Below are the code and all the weights of a small trained network. Each question names an input and a class and asks about switching units off, where a switched-off unit gives its printed mean instead of its output.

import numpy as np


def w(rows, s, z=0):
    codes = np.array(rows[::2]) - 128.0
    scale = np.full(codes.shape[1], s)
    scale[-1] = z or s
    return codes * scale


def norm(h):
    return h / np.sqrt((h * h).mean(-1, keepdims=True) + 1e-5)


def f(y):
    return y / 2 * (1 + np.tanh(0.7978845608 * (y + 0.044715 * y**3)))


def log_softmax(a):
    a = a - a.max(-1, keepdims=True)
    return a - np.log(np.exp(a).sum(-1, keepdims=True))


def net(x, mask):
    res = np.array(x, float).reshape(1, 7) / 4 @ E
    u = 0
    for l in range(2):
        y = f(norm(res) @ A[l][:, :-1].T + A[l][:, -1])
        res = res + np.where(mask[u : u + 16], y, B[l][:, -1]) @ B[l][:, :-1]
        u += 16
    return log_softmax(norm(res)[-1] @ U[:, :-1].T + U[:, -1])


A, B = {}, {}
E = w([
[128,128,128,127],'x0',
[59,77,148,208],'x1',
[191,36,141,104],'x2',
[106,107,2,118],'x3',
[128,128,128,127],'x4',
[128,128,128,128],'x5',
[129,128,128,130],'x6',
],0.021)
A[0] = w([
[132,118,139,139,90],'L0N0',
[120,169,231,126,170],'L0N1',
[113,165,140,117,57],'L0N2',
[89,146,88,120,91],'L0N3',
[114,158,163,153,2],'L0N4',
[175,4,116,95,9],'L0N5',
[49,59,149,198,210],'L0N6',
[135,137,109,132,116],'L0N7',
[129,135,146,113,85],'L0N8',
[111,95,150,149,44],'L0N9',
[107,110,137,146,170],'L0N10',
[123,119,151,167,87],'L0N11',
[138,108,151,117,97],'L0N12',
[63,97,129,165,74],'L0N13',
[123,129,120,128,128],'L0N14',
[184,49,214,106,99],'L0N15',
],0.037,0.0079)
B[0] = w([
[145,125,143,144,131],'L0N0',
[163,59,69,119,239],'L0N1',
[167,130,116,158,148],'L0N2',
[102,183,105,119,165],'L0N3',
[121,95,107,104,152],'L0N4',
[166,52,74,125,224],'L0N5',
[72,77,131,214,254],'L0N6',
[134,143,109,151,135],'L0N7',
[128,121,130,110,134],'L0N8',
[185,146,133,182,151],'L0N9',
[118,121,126,141,161],'L0N10',
[169,138,144,178,155],'L0N11',
[132,132,157,127,146],'L0N12',
[78,101,141,2,186],'L0N13',
[122,135,118,124,130],'L0N14',
[106,196,210,131,238],'L0N15',
],0.084,0.021)
A[1] = w([
[193,172,73,69,164],'L1N0',
[133,125,124,124,74],'L1N1',
[155,212,115,99,73],'L1N2',
[117,109,137,112,42],'L1N3',
[30,173,176,178,136],'L1N4',
[143,106,126,59,119],'L1N5',
[59,199,127,101,120],'L1N6',
[149,185,126,84,63],'L1N7',
[187,144,105,124,112],'L1N8',
[100,179,220,17,84],'L1N9',
[59,170,228,150,57],'L1N10',
[212,144,84,54,3],'L1N11',
[173,195,210,72,68],'L1N12',
[174,191,166,161,197],'L1N13',
[252,149,120,69,112],'L1N14',
[65,155,227,147,48],'L1N15',
],0.032,0.0062)
B[1] = w([
[254,143,165,143,224],'L1N0',
[129,135,121,129,122],'L1N1',
[171,87,188,208,175],'L1N2',
[143,123,127,139,128],'L1N3',
[236,185,107,54,224],'L1N4',
[162,158,126,164,174],'L1N5',
[22,148,146,208,191],'L1N6',
[151,92,175,197,158],'L1N7',
[118,160,108,81,177],'L1N8',
[98,9,198,62,184],'L1N9',
[139,229,117,124,200],'L1N10',
[166,214,67,89,207],'L1N11',
[24,41,171,108,193],'L1N12',
[77,99,188,169,186],'L1N13',
[157,175,99,11,249],'L1N14',
[166,225,101,106,202],'L1N15',
],0.074,0.013)
U = w([
[221,134,72,63,253],'0',
[161,182,195,208,177],'1',
[106,5,73,174,166],'2',
[47,219,86,114,17],'3',
[109,89,208,43,10],'4',
],0.028,0.0027)

Each question gives the input, the list of numbers given to net, and the class t.
The units are the neurons (one row each of A and B). Each row of codes is followed by its name. A weight is (code - 128) times the scale printed after its matrix; where a second scale follows, it is the last column's (A, B and U).
mask holds one flag per neuron, layer by layer. A switched-off neuron (its flag False) gives its mean, the last column of its row in B, instead of its output. The means were averaged over made-up inputs and are rounded, as every weight is.
A unit's drop is (log p(t) with every unit on - log p(t) with that unit switched off) / (log p(t) with every unit on - log p(t) with every unit switched off).
The circuit of an input: a set's keep is (log p(t) with only the set's units on - log p(t) with every unit switched off) / (log p(t) with every unit on - log p(t) with every unit switched off). Starting from the 12 units with the biggest drops (on a tie, the unit counted first), units are removed one at a time, each time the one whose removal leaves the highest keep (on an exact tie, the one counted first), for as long as the keep stays at least 0.8.
circuit, biggest first: the units of the circuit, biggest drop first
top k neurons: the k neurons with the biggest drops, biggest first
top k neurons in layer l: the k neurons of layer l with the biggest drops, biggest first
drop when u is switched off: that unit's drop, to one decimal
input [-3,6,2,-6,-7,2,5], class 1: circuit, biggest first : [L0N5]
input [-1,-1,-5,2,-5,-2,-4], class 1: top 2 neurons in layer 0 : [L0N1; L0N6]
input [7,4,-4,2,-7,-3,6], class 3: top 2 neurons : [L0N1; L0N5]
input [-8,2,-1,0,2,8,3], class 2: top 2 neurons : [L0N15; L0N6]
input [0,-4,8,-7,-4,6,-7], class 4: top 2 neurons : [L0N15; L0N6]
input [-7,-4,2,-7,-8,7,-3], class 4: top 3 neurons : [L0N15; L0N6; L0N5]
input [-7,7,-2,4,-7,-2,-6], class 3: top 4 neurons : [L0N1; L0N5; L0N6; L0N13]
input [-7,-2,-4,2,-1,4,-8], class 1: top 3 neurons in layer 0 : [L0N1; L0N5; L0N6]
input [4,4,0,0,-1,-4,1], class 2: top 3 neurons : [L0N15; L0N6; L0N13]
input [6,-6,1,-7,-4,4,4], class 4: top 4 neurons : [L0N15; L0N5; L0N6; L1N12]
input [-5,2,0,5,-2,8,-6], class 3: top 3 neurons : [L0N1; L0N5; L0N3]
input [6,4,1,-8,1,0,-5], class 1: top 2 neurons : [L0N15; L0N5]
input [0,6,-4,0,-3,1,-1], class 2: top 2 neurons in layer 0 : [L0N15; L0N6]
input [1,5,4,-6,-2,-2,-3], class 1: circuit, biggest first : [L0N15]
input [-5,3,-3,-8,-4,1,2], class 2: drop when L0N1 is switched off : 1.5
input [-8,-6,5,-7,0,-7,-5], class 4: drop when L0N15 is switched off : 2.5
input [-4,-8,1,-1,7,-1,6], class 4: drop when L0N1 is switched off : 1.5
